In the rows, 128 means zero.
Each row is followed by its class number.
[144 133 105 113 164 129 178 134 143 167  74  71 100 136  96 148 147 152
 146  91 151 151 126  74 132 131 148 161  93 136 115 124 139 119  85 123
 145 129 141 141 115 126 160 120 145 115 125 150 127]  5
[167 107  34 132 147 122 139 131 119 151  88 121 178 101  95 150 152 132
 132 137 169  98  44 116 129  88  77 122 130 191 156  86 149 104 141 106
 142 130 147 151 157 150 118 167 155 156 142 162 107]  0
[157 104  58 168 129 102 161 132 118 116 139 158 129 114  86 137 144 167
 143 108 129  90 103 123 141 162 119 167  91 138 129 217 159 120 182 115
  73 140 171 146 190 132 154 147 136 115 178 170 141]  4
[187 159 104 202 146 121 176 194 104 134 213  95 137 111 116 143 121 136
 160 114  71  85  61  96 119 158 134 132 140 166 158 156 166 137 115 131
 107 171 126 178 145 138 173 104 151 139 144 142 123]  3
[131 172 167 129 132  89 108 161 101 152 165 130 138 134 128 140 115  69
 129 129  97 161 144 142 174 122 111 114 140 151 129 135 125 129 118 144
 163 133 127  95 103 154 119 161 126 130 109 138 110]  0
[ 96 147 195  87 144 109 126 136 114 111 156 128 102 133 150 127 100 120
 121 108 126 137 186 129 169 174 130 102 112 125 110 162 133 127 106 161
 169 130  99 120 104 137 111 118  97 103 120 110 115]  3
[142 142 213 144 118  41 136 154 131 183 158 108 102 160  82 146 147  99
 117 105  97 194 161 140 123 129 155 166 157 115 106 162 101 155 105 114
 109 121 125  62 100 136 134 124 129 124 133 135 121]  4
[109  71 142  77 112 184 162 122 112 135 125 101  88 170 185  72 109 134
 113 147 103 111 183  90  75 136 150  84 139 109 102 123 118 134  78 140
 164 126  62 178 114 143 104  87  93 114 106 106 104]  7
[180 119  88 193 116 149 164 171 102 124 212 138 132 116 131 117 110 148
 159 136  72  82  97  90 124 183 146 106 126 143 144 185 176  97 138 122
 121 165 146 196 139 137 153 108 144 121 149 163 124]  6
[136 124 154  71 118 196 109 135 120 153 126 115 128 137 193 132  87  84
 132 151 165 151 204  86 129 131 127  78 141 111 129  82 115  84  90 126
 200 134 147 105  50 141  72 142 112  90  82 139  93]  9
[113  65 150 107 101  91 131 127 115 156 155 131 102 138 112  99 153 145
 113 157  87 137 138 134  89 134 147 130 172 153  98 128 120 149  90 128
 144 114  79 144 116 124 108 111 122 153 131 127 111]  2
[ 97  79 103  97 122  97 120 117 132 154  88 128 145 122  97 119 157 150
 112 164 143 124  98 143  85 101 112 114 150 158 131  78 117 134 125 121
 124 111  90 143 148 118  84 135 133 169 149 125 102]  5
[ 59 146 186 101 153  82 102 153 124 152 105 115 131 131  96 128 128  78
 136 109 143 181 111 165 134  96 101 118 173 158 138 112 122 157 108 164
 145 117  72  76 131 146 110 125 124 147 121  90 133]  4
[178 147  96  88 172 138 150 135 123 165  67  73 133 134 114 163 151  96
 149  98 166 143  86  96 144  91  92 130 132 177 140  56 137 121  79 126
 187 120 110 123 118 153 144 147 153 132 100 148 116]  10
[160 127 121 137  98 123 118 145 107 138 164 142 149 112 146 130 115 127
 116 171 126 113 131 115 146 153 117 102 136 141 134 125 136  95 135 105
 142 148 157 135  99 134  90 147 124 128 126 151 102]  0
[136 124 180  96  80 162 120 149 144 164 144  66 153 128 194 134  89 130
 107 175 183 151 181  72  57 151 147  82 166  86 148  26 108  83  75  80
 150 149 142 115  14 107  54 104 117 120 100 115  77]  1
[165  87 172 137  75  60 139 115 154 183 173 115 107 131 100 151 167 189
  91 164 150 164 179 116  86 165 182 167 142 104 104 119 111 107 111  53
  94 133 169 108  62  92 103 117 136 126 141 165  88]  2
[154 168 111 134 171 118 144 180 122 152 120  76 157 132 101 166 131  92
 153  94 150 133  55 130 118  92  98 118 145 164 172  87 142 133 110 142
 141 146 115 118 132 158 149 132 141 140 132 124 110]  7
[139 139 115 120 131  81 125 117 127 119 151 156 133 109 101 163 136 155
 117 115 158 121 164 132 177 156 122 154  86 127 113 193 135 102 169 116
 114 125 175 112 136 120 111 168 129 100 153 170 117]  3
[134 111 101  78 190 119 167 122 113 127  73 107 105 158 102 123 154 119
 134  90 122 112  98 139 145 122  96 122  86 160 123 132 142 155  96 160
 162 109  61 151 186 158 152 140 115 140 138 128 116]  5
[126 128 146 140 116 142 158 147 132 146 134 109  99 133 137 126 111 144
 140 120 140 145 164  73 123 171 158 140 124 109 114 167 137 111 108 120
 118 147 161 124  94 117 136  99 130  95 126 135 139]  4
[155  95  91 136 140 118 167 121 136 174 102 102 114 141  91 138 160 151
 133 111 130 144 111 106  99 111 139 158 121 155 123 160 130 146 114 115
 116 120 135 122 152 134 152 131 140 130 134 164 136]  9
[110  31 119  80 111 183 151 108 107 145 111 135  95 168 166  69 118 131
 117 154  76 114 185  99  75 117 141  91 145 135  91 140 116 141  99 138
 175 105  73 168 138 148  94 114 100 125 111 135 114]  9
[ 71 107 126 114 110 171 146 149 149 124 100  75 151 142 180 108  91 147
 119 144 173 105 116 111  35 123 134  67 135 109 181  75 128 128 130 124
 107 139  72 153 130 126  93  76  96 142 135  79  92]  7
[163 104 103  99 182 108 157 112 128 130  87 111 102 133  86 155 150 164
 147  88 174 124  85 137 155 143 106 133  79 172 131 147 163 124 100 133
 162 126 121 129 168 152 153 132 119 115 143 148 130]  9
[121 127 161 146 112 104 128 138 121 163 165 137  97 144 119 125 131 125
 129 129  87 174 190 119 137 137 170 152 134 126 104 189 120 137 135 133
 128 124 154 104 116 128 136 132 125 115 124 154 135]  9
[ 86 102  61 109 136 120 126 102 141 156  54 137 161 115  81 127 156 125
 135 123 171 138 105 126 119  75 106 146 120 154 131 138 128 117 163 124
 130  95 122 128 171 136 116 160 155 145 135 159 139]  6
[128 159 133 169 107 148 135 169 101 131 210 135 124 114 156 120 102 118
 145 150  69 114 141  81 162 172 148 109 144 134 126 174 161 112 113 143
 153 157 151 162 105 137 127 130 129 118 117 141 128]  8
[105 123 104 124 115 125 138 134 159 167  93  77 151 119 112 145 131 160
 126 140 199 147 109  99  77 102 143 133 143 129 146  94 121 109 129 106
 103 133 145 119 103 110 109 111 145 133 134 127 115]  7
[183  84  86 109 145 209 179 152  85 134 124 120 112 167 175  96 107  70
 144 104  68  75 151  75 111 128 110 104 130 129 116 143 139 134  99 144
 170 133  97 172 146 179 141 135 116 111 114 143 115]  4
[173 169 137 177 127  65 125 163  90 142 204 150 133 120  93 146 139 107
 133 131  73 132 104 147 186 148 117 140 125 167 127 178 150 127 139 132
 134 150 151 126 145 153 147 161 138 135 136 160 124]  0
[ 97 123 138 174  79  65 122 132 130 169 184 146 119 101  88 127 152 171
 125 170  91 163 143 111 131 152 168 168 163 137  92 194 130 129 128 107
 102 134 171 125 107  99 108 138 147 136 140 162 136]  8
[199  83  56 115 139 147 175 146 110 165 100  85 157 159 130 123 158 104
 120 139  88  81  72 112  49  81  97 112 149 154 149  56 117 150 105 100
 116 121  74 160 157 154 130 143 139 172 137 146  73]  5
[131 141  98 128 136 161 144 158 120 147 115  89 156 125 154 130 104 101
 141 128 139 112  95  90 119 109 109  94 134 158 162  85 138 112 113 131
 158 143 120 150 116 147 129 124 134 138 111 126 111]  0
[ 84 126 143 102 145 125 133 136 131 111 138 125 113 133 132 124 117 137
 130 110 154 122 140 132 138 163 124 110  93 137 136 145 148 120 117 153
 147 127  96 143 138 141 131 119 105 119 135 112 120]  2
[142  98 131 101 129  91 138 114 143 180 115 109 110 133  88 151 169 146
 112 120 161 162 151 120 124 128 143 167 124 140 100 133 114 120  99 106
 136 109 144 108 102 124 128 138 141 123 132 161 111]  2
[ 88  43 170  60  71 168 121 105 144 143 124 130 125 151 177  87  99 150
  93 178 155 132 215  98  64 148 150  67 143  80 103  90 107  78 114  89
 168 110  85 153  78 126  37  98  97 112 108 126  77]  6
[102 135 161 118 122 102 123 126 166 207  72  62 141 126 106 158 145 121
 121 132 198 204 128 119  72  74 139 144 163 139 150  67  90 142  92  99
 118 115 125  57  83 116 108 122 138 141 103 126 114]  9
[ 40 141 133 116  94 140 101 138 162 167 111 101 157 100 138 135 114 128
 122 154 199 169 157  93  94 107 148 122 154 124 149  87 110 100 126 123
 118 125 144 101  68  96  86 120 144 131 115 115 121]  2
[207 146  71 168 185 100 156 159  99 140 149 123 142 140  86 159 156  92
 154  90  84 101  47 158 148 103  85 138 114 189 163 165 152 159 135 142
 124 132 115 130 205 178 181 167 136 144 148 164 125]  9
[ 89  81  88 139  80 154 147 122 132  84 161 159 144 120 177  95 101 191
 107 178 124  57 143 100  90 199 132  83  99 101 144 168 156 104 169  99
  95 146 122 193 158 117  78 118  88 129 158 129 104]  8
[ 80 194 202 118 111 117 114 151 140 135 160 121 106 139 163 139  93 116
 123 128 136 175 235 101 167 176 170 125  99  76 122 153 118  99 138 136
 128 137 162  98  65 107 111 125 112  91 113 126 115]  5
[ 87  75 177  80 111 118 128 134 128 170  94  98 120 145 136 100 123 107
 119 146 140 161 140 126  62 106 120 103 194 135 118  77 101 152  76 127
 144 116  60 102  97 133  78 102 115 147 111  95 104]  4
[194 141 147 152 158  70 144 160 106 176 167 111 116 133  62 153 156 101
 157 104  84 158  80 136 162 130 126 152 154 173 116 149 151 138  85 131
 166 136 121 116 121 158 162 137 165 136 118 167 125]  6
[137 128 116  99 121 151 124 134  96 127 146 155 136 136 159 120 121  82
 121 144  92 104 166 111 165 134 104 101 128 130 118 154 134 114 120 135
 180 120 128 133 121 157  92 178 113 119 111 154 104]  8
[110 157  82 101 195 151 127 159 129 160  86  84 159 104  95 154 139  80
 160 105 177 136  51 109 145  82  85 126 152 207 154  78 147 125  88 168
 185 126 109 131 125 155 149 147 160 144 113 127 136]  2
[140 169 163 133 145 185 151 192 117 138 143  79 131 141 176 137  78  68
 155 103 134 131 142  77 125 147 124  89 133 112 161 104 143 110  91 139
 156 155 120 128  82 153 138  96 117 102 103 107 115]  4
[187 121  90 176 118  51 133 158  94 181 179 119 140 125  65 134 179 111
 137 148  42 137  50 146 110  91 121 159 199 202 122 113 132 173 120 122
 113 127  96 136 158 141 150 150 174 183 138 163 119]  10
[164 149 183 162 122  80 171 165 156 164 141  67 117 152 116 166 133 142
 122  92 168 157 126 112  86 157 150 148 113  93 160 120 123 131 114  80
  66 145 140  88 103 125 154  89 123 121 140 121 105]  4
[120 126 122 140  97 127 108 156 124 154 153 129 176 113 131 125 115 101
 135 167 128 129 107 121  87 110 118  95 178 140 158  91 126 103 141 111
 134 133 118 133 106 133  85 135 144 148 123 139  99]  6
[106 132 185  93 123  92 101 123 118 107 171 164  99 124 131 133 120 143
 116 137 139 138 185 152 183 200 133 115 100 127 107 174 150 105 118 144
 160 128 129 113 107 132 109 135  98 106 135 127 119]  2
[191 197 142 120 195 123 155 162 109 115 143 102 116 133 119 176 117 106
 156  59 138 133 121 117 207 170 106 134  74 140 141 152 171 110  87 149
 179 150 155 120 118 160 176 143 119  95 130 150 131]  1
[153 109  66 155 118  63 137 124 148 158 125 119 163 108  64 166 170 187
 122 140 187 123  72 149  87 107 123 162 121 145 147 134 135 116 173  83
  60 136 167 127 158 110 119 143 149 143 175 162 112]  7
[110  91  92 131 150 165 204 139 122 134  97  80 107 151 144  95 129 150
 145  94  87  87  78  85  85 134 128 104 114 155 139 149 164 169  76 149
 142 130  50 190 184 160 163  93 107 149 127 111 127]  8
[106 145 191 114  98  76 117 130 142 156 161 117 125 144 122 142 126 135
  94 133 132 185 205 127 116 145 160 139 133  89 112 140  99 114 125 104
 119 121 151  91  76 108  90 133 112 112 130 145 101]  1
[162 114 134 167  97  71 165 138 140 155 170 108 130 120 105 146 141 183
 117 133 118 119 135 113  82 155 157 162 127 120 127 161 123 133 142  80
  64 140 146 131 124 103 125 113 135 134 149 157 105]  3
[181 156 158 119 142 120 155 167 121 176 120  50 126 169 152 147 130  66
 134 102 117 147 105 108  86  97 118 107 152 147 164  41 113 160  64 122
 154 124  67 111 103 163 145 117 130 149  97 122  86]  10
[129 150 130 151 176  54 150 158 124 137 141  94 115 122  52 154 153 161
 153  96 141 146  38 167 145 135 121 148 130 179 144 151 165 153 106 153
 122 147  99 130 167 136 169 102 138 143 156 119 135]  7
[120 103  10 203 151 142 201 145 135 140 100 105 150 122  79 112 149 162
 158  91  88  78  40  91  86 107 134 148 102 171 163 195 171 141 170 129
  75 128 102 204 233 145 201 109 160 163 168 155 159]  6
[115  84 159 110 103  98 116 115 114 113 153 175 113 133 125 105 127 158
 117 157 115 125 167 147 139 175 134 106 121 120 104 175 143 101 147 118
 149 116 114 147 130 135  91 127 106 121 142 148 112]  6
[164 165 169 148 130  82 125 179 114 188 162  86 127 116  94 146 142 104
 146 153  96 172  88 113 122 125 143 137 186 164 134  78 129 141  66 125
 140 152 128 108  69 125 131 119 156 156 118 133 116]  5
[ 65 147  72 141 129 156 130 139 162 134  77  99 191 124 145 147 107 108
 134 105 193 114 105 128  67  75 101 106 100 129 212 111 114 132 191 130
  72 118 113 104 183 136 125 144 118 145 142 115 117]  9
[140  82 107  80 108 183 116 128 107 161 134 136 123 119 156 107 129 108
 119 175 124 122 169  78 131 132 128 113 170 146  92 104 122  95  87 128
 196 123 140 153  70 139  80 143 135 116 100 154 110]  2
[139 194 205 142 162  62 135 155 129 110 166  95 107 166 122 153 110 102
 125  97 113 135 137 177 148 171 128 123  66 110 162 121 133 150 128 133
 109 137  89 100 147 150 161 130 101 132 133 104  92]  5
[128 123 122 103 159 123 157 135 141 131  85  83 123 131 116 142 132 161
 135 112 170 115  89 120 109 142 117 107  98 143 152  87 147 121  97 124
 135 137  96 145 136 130 130 110 116 136 142 115 104]  5
[ 96 171  75 120 162 114 133 128 146 130  74 114 147 106 100 161 138 141
 142 102 190 137 111 115 166 122 111 144  74 137 151 133 142 105 161 134
 104 128 160 121 148 115 138 156 142 124 147 141 133]  5
[113  68 152  81  89 106 135 122 140 151  89  90 156 164 151 110 135 136
  75 156 132 114 140 143   8 103 122  90 161 108 147  43  85 144 109  82
 117 108  57 125 113 125  61 114  90 172 139 107  70]  1
[118  59  24  95 167 162 159  98 122 117  58 140 141 136 112 113 147 141
 135 107 146  78  78 131  99  93  79 108  97 178 148 140 149 143 145 147
 142 108  79 171 230 163 132 150 114 145 150 143 129]  9
[162 137 153 150  96 159 135 178 108 114 192 133 144 146 194 123  84  92
 123 144 106  92 165 109 104 180 124  81 138  89 158 131 130 103 149 111
 110 156 142 135 100 145 103 118 100 110 135 124  89]  4
[ 79 149 178 107  91 134 133 134 155 137 115  95 156 182 204 126  85  88
  81 122 149 132 218 126  80 118 133  86  79  64 166 113  80 123 179  98
  92 105 102  89 117 139  95 131  82 122 111 106  74]  0
[169 116  79 173 119 131 160 172 120 148 174 101 165 143 139 132 140 115
 124 134  90  71  77 124  55 117 116 112 142 146 175 103 135 143 135 106
  83 140  92 164 157 152 147 130 133 166 149 134  90]  2
[183  72  68 162 131  51 180 124 133 157 127 121 138 132  47 135 186 195
 120 125  97  84  40 157  74 129 121 150 120 167 124 136 144 163 132 100
  72 130  93 166 201 134 149 132 141 174 183 150 103]  5
[128 177  88 156 165 115 176 155 155 129 101  84 140 128 108 165 130 155
 147  78 166 114  89 107 126 146 128 142  55 127 178 137 155 122 153 120
  75 143 142 140 167 126 179 118 133 129 156 133 123]  5
[134 140  92 142 148 120 126 167  89 139 178 156 140 126 107 122 140  72
 146 121  58 109 107 137 151 118 106 133 143 178 131 171 148 146 130 169
 149 126 107 151 165 166 153 162 140 146 133 148 134]  2
[139 144 143 129 189  55 147 136 124 137 134 123  95 123  44 164 171 155
 145  80 140 143  76 160 190 158 117 157  89 188 120 179 174 139  90 156
 152 129 111 126 165 150 185 132 135 131 151 140 147]  2
[201 141 118 142 168 120 167 164 104 158 174  98  93 125  96 155 148 129
 158  95 102 121  94  95 165 164 138 150 123 177 120 156 171 124  60 142
 172 153 137 156 116 151 186 117 146 114 121 160 131]  2
[187 182 174  93 153 122 135 158 110 108 167 114 148 159 179 170 100  58
 111  82 127 101 174 144 157 146  86  86  84 101 165 129 120 121 135 126
 146 128 107  92 121 170 114 163  88 102 119 130  69]  3
[151 112  97  84 150 186 129 143 102 127  96 139 143 135 151 125 115  66
 132 123 145 102 143 100 146 116  83 101 135 137 129 114 134 101 123 136
 182 121 129 133 124 167 100 161 123 109 119 142 112]  4
[114 177 213 128 146  62 129 160 125 112 179  96 113 160 126 141 110 113
 113  92 108 151 137 169 132 165 137 113 105 112 151 137 129 155 113 144
 127 134  79 107 131 145 139 117  87 129 137 102 102]  1
[ 82 112  74  82 130 171 141 116 153 149  50  94 160 136 139 134 125 130
 121 124 211 125 137  99  83  78 112 114 114 117 147  95 112 108 146 121
 124 115 127 127 129 129  97 138 129 119 124 129 109]  7
[155 172 107 164 136 147 137 184 109 111 184 115 150 123 149 142  99 118
 151 130 119  93  96 119 130 152 122  98 126 135 172 143 157 106 146 139
 117 165 148 153 128 142 143 117 127 120 146 127 116]  7
[105 144 202  93 128 138 130 138 107  78 187 151  74 149 175 108  78 147
 120 113  98 131 234 106 195 226 162  91  86  85  95 202 151  92 105 162
 188 145 137 151  84 128 110 110  74  71 130 124 128]  1
[189 154 117 135 196 119 168 175  99 151 118  96 123 142  95 158 144  73
 165  66 115 126  70 123 159 122  88 140 131 173 140 134 158 144  90 148
 158 140 116 123 148 176 182 138 142 126 130 142 130]  4
[ 42 118 115 131 118 147 136 149 155 129 108  90 167 125 155 114 108 132
 123 139 161  99  92 125  43 117 116  81 132 141 190  78 129 141 138 136
  94 128  58 155 152 129 118  94 110 168 138  77 110]  2
[141 118  77 103 156 203 161 151 115 118 102 105 154 154 174 117 101  77
 143  95 125  79 118  94 110 116  93  76 101 128 169 118 144 110 137 137
 163 122  83 169 158 178 132 136 115 121 116 140 100]  6
[100  94 133 109 154 118 155 136 126 141 110 103 120 157 112 109 131 116
 139  94 107 130 104 142  98 110 122 106 130 148 141 131 140 150 112 148
 150 110  42 146 174 156 143 106 123 151 126 119 112]  6
[154 107 146 133  87 150 102 147 100 158 195 152 122 111 153 115 109 123
 137 199 107 151 170  96 138 156 152 107 178 140 109 136 132 100 107 122
 166 149 174 126  58 118  79 132 134 110 112 162 121]  9
[130 164 189 123 143  81 145 156 149 135 124  73 112 133 118 162 124 164
 131 111 176 149 109 132 118 174 139 113  92 116 162  83 142 117  93 110
 112 150 112 114  99 116 136  88 109 131 139 103  97]  5
[156 179 161 169 151  74 160 148 109  87 194 122  81 159 131 135 117 144
 143  81  90 111 121 149 170 207 142 125  55 136 147 191 170 154 132 153
 116 148  96 152 179 154 193 112 100 113 151 124 129]  10
[197  75  52 174 114 154 152 130  78 105 190 171 115 118 127 118 132 169
 135 168  65  69 128 106 163 185 121 132 107 151 102 212 160  93 147 115
 149 155 178 204 159 131 135 156 132 108 152 195 121]  0
[108 166 186 109 127 111 127 136 148 148 152 108 105 141 140 154 117 118
 120 101 162 169 210 109 158 168 159 138  91  97 120 154 123 104 110 128
 139 130 155  91  71 124 133 128 118  91 118 132 117]  2
[110  92  39 133 184 175 200 147 112 131  80  92 128 170 133  99 132 107
 157  73  80  81  53 119  55  79  97  97  99 178 176 150 150 190 118 171
 120 117  30 189 245 179 185 106 105 153 137 120 130]  9
[101  73  90 160  75 156 166 146 125 175 142 101 124 137 135  80 130 160
 135 170  82 133 125  74  38 101 177 131 188 131 117 136 117 146 120 126
  95 129 114 181 121 109 122  73 146 149 132 135 126]  7
[135 105  15 136 164 114 183 126 134 146  73 112 149 149  85 134 169 136
 132  84 119  86  74 119  86  84 104 159  78 155 150 138 134 156 168 125
  78 110 104 168 229 149 167 159 144 159 168 160 117]  5
[117 133 118 140 125 132 143 135 143 138 119 113 142 143 145 142 115 125
 124 114 149 130 148 124 101 126 134 119  96 118 163 152 121 132 163 119
  97 124 136 108 145 133 133 134 107 119 139 137 114]  9
